Below is a small trained network, with its code and all its weights. Each question gives an input and a class and asks what happens when units are switched off, that is, made to give their printed mean instead of their output.

import numpy as np


def w(rows, s, z=0):
    codes = np.array(rows[::2]) - 128.0
    scale = np.full(codes.shape[1], s)
    scale[-1] = z or s
    return codes * scale


def norm(h):
    return h / np.sqrt((h * h).mean(-1, keepdims=True) + 1e-5)


def f(y):
    return np.maximum(y, 0)


def log_softmax(a):
    a = a - a.max(-1, keepdims=True)
    return a - np.log(np.exp(a).sum(-1, keepdims=True))


def net(x, mask):
    res = np.array(x, float).reshape(1, 6) / 4 @ E
    u = 0
    for l in range(3):
        y = f(norm(res) @ A[l][:, :-1].T + A[l][:, -1])
        res = res + np.where(mask[u : u + 8], y, B[l][:, -1]) @ B[l][:, :-1]
        u += 8
    return log_softmax(norm(res)[-1] @ U[:, :-1].T + U[:, -1])


A, B = {}, {}
E = w([
[112,140,165,129,117,90],'x0',
[150,119,129,63,86,172],'x1',
[85,47,110,162,203,155],'x2',
[74,171,138,51,92,63],'x3',
[116,63,2,132,103,138],'x4',
[68,232,117,45,183,145],'x5',
],0.0081)
A[0] = w([
[94,76,201,145,170,120,253],'0.n0',
[71,95,87,136,127,100,191],'0.n1',
[81,104,79,58,150,136,212],'0.n2',
[146,112,103,124,116,146,206],'0.n3',
[205,97,124,145,152,7,64],'0.n4',
[113,96,128,142,100,80,39],'0.n5',
[89,152,41,113,60,120,192],'0.n6',
[129,141,60,116,133,108,113],'0.n7',
],0.011,0.0012)
B[0] = w([
[138,154,144,94,106,167,244],'0.n0',
[176,98,151,99,123,99,222],'0.n1',
[209,47,254,80,125,64,245],'0.n2',
[183,140,82,141,153,95,192],'0.n3',
[86,191,158,197,99,200,231],'0.n4',
[4,96,215,47,105,102,179],'0.n5',
[124,88,135,136,153,26,252],'0.n6',
[117,66,96,244,202,93,199],'0.n7',
],0.0073,0.0047)
A[1] = w([
[215,134,150,77,56,99,216],'1.n0',
[117,143,133,83,196,193,122],'1.n1',
[44,187,92,138,110,132,166],'1.n2',
[130,171,130,73,118,223,253],'1.n3',
[110,82,206,141,254,80,229],'1.n4',
[85,183,72,121,81,116,119],'1.n5',
[161,155,171,115,195,149,148],'1.n6',
[159,186,165,184,153,74,117],'1.n7',
],0.0087,0.0014)
B[1] = w([
[21,174,93,142,71,50,195],'1.n0',
[182,141,184,19,108,175,158],'1.n1',
[188,157,70,167,141,176,145],'1.n2',
[254,98,60,202,119,84,162],'1.n3',
[155,137,68,94,113,167,254],'1.n4',
[73,188,107,114,151,91,137],'1.n5',
[180,114,112,70,75,163,180],'1.n6',
[101,118,95,217,178,134,187],'1.n7',
],0.0085,0.0079)
A[2] = w([
[2,153,28,210,100,179,78],'2.n0',
[154,122,110,238,92,186,218],'2.n1',
[147,43,207,26,244,91,122],'2.n2',
[132,179,88,247,221,126,6],'2.n3',
[216,125,42,225,180,60,242],'2.n4',
[188,151,188,76,173,179,93],'2.n5',
[82,155,40,118,186,99,137],'2.n6',
[250,166,160,191,99,98,31],'2.n7',
],0.0072,0.0015)
B[2] = w([
[13,155,195,110,74,226,175],'2.n0',
[26,120,162,88,179,165,232],'2.n1',
[175,157,180,148,105,110,200],'2.n2',
[158,132,176,41,93,137,188],'2.n3',
[110,85,91,140,241,142,253],'2.n4',
[216,107,104,80,1,109,174],'2.n5',
[171,132,88,127,147,103,165],'2.n6',
[80,128,150,105,95,153,197],'2.n7',
],0.0067,0.0068)
U = w([
[52,130,244,173,90,190,119],'0',
[124,65,91,139,166,214,195],'1',
[103,219,101,148,181,123,7],'2',
[158,71,87,125,162,54,165],'3',
[89,204,131,178,37,78,80],'4',
[224,144,144,57,95,172,230],'5',
[108,91,176,52,107,104,63],'6',
],0.011,0.002)

Each question gives the input, the list of numbers given to net, and the class t.
The units are the neurons (one row each of A and B). Each row of codes is followed by its name. A weight is (code - 128) times the scale printed after its matrix; where a second scale follows, it is the last column's (A, B and U).
mask holds one flag per neuron, layer by layer. A switched-off neuron (its flag False) gives its mean, the last column of its row in B, instead of its output. The means were averaged over made-up inputs and are rounded, as every weight is.
A unit's drop is (log p(t) with every unit on - log p(t) with that unit switched off) / (log p(t) with every unit on - log p(t) with every unit switched off).
The circuit of an input: a set's keep is (log p(t) with only the set's units on - log p(t) with every unit switched off) / (log p(t) with every unit on - log p(t) with every unit switched off). Starting from the 12 units with the biggest drops (on a tie, the unit counted first), units are removed one at a time, each time the one whose removal leaves the highest keep (on an exact tie, the one counted first), for as long as the keep stays at least 0.8.
circuit, biggest first: the units of the circuit, biggest drop first
top k neurons: the k neurons with the biggest drops, biggest first
top k neurons in layer l: the k neurons of layer l with the biggest drops, biggest first
drop of u: that unit's drop, to one decimal
input [-5,4,-3,-2,-4,-3], class 4: circuit, biggest first -> 1.n0
input [-4,8,2,5,3,7], class 3: circuit, biggest first -> 0.n6, 0.n7, 2.n0
input [3,8,-7,4,-8,-7], class 4: circuit, biggest first -> 1.n0, 0.n2
input [2,2,-6,-2,5,5], class 3: circuit, biggest first -> 0.n6, 0.n7
input [-3,-6,-2,3,5,-7], class 0: circuit, biggest first -> 0.n4, 2.n0
input [1,-8,-8,-3,6,7], class 3: circuit, biggest first -> 0.n6, 0.n7
input [-8,4,-4,4,-8,2], class 4: top 2 neurons in layer 1 -> 1.n0, 1.n4
input [-4,6,-6,-7,-2,-1], class 1: top 3 neurons in layer 0 -> 0.n2, 0.n0, 0.n5
input [6,8,0,0,-8,-8], class 4: top 4 neurons -> 1.n0, 2.n4, 0.n7, 2.n0
input [0,4,-5,8,5,3], class 3: top 2 neurons -> 0.n6, 0.n7
input [2,-5,-4,6,0,-6], class 0: top 3 neurons -> 0.n4, 2.n0, 0.n2
input [-1,1,-6,0,6,8], class 3: top 3 neurons in layer 0 -> 0.n7, 0.n6, 0.n2
input [-8,4,0,6,-3,-7], class 4: top 2 neurons in layer 1 -> 1.n0, 1.n7
input [4,6,-4,2,1,-2], class 4: circuit, biggest first -> 1.n0
input [-4,7,-7,-2,-1,-7], class 4: drop of 1.n0 -> 0.6
input [0,7,-2,0,-7,-7], class 4: drop of 1.n0 -> 0.6
input [0,-1,5,-8,-5,2], class 5: drop of 1.n1 -> 0.2
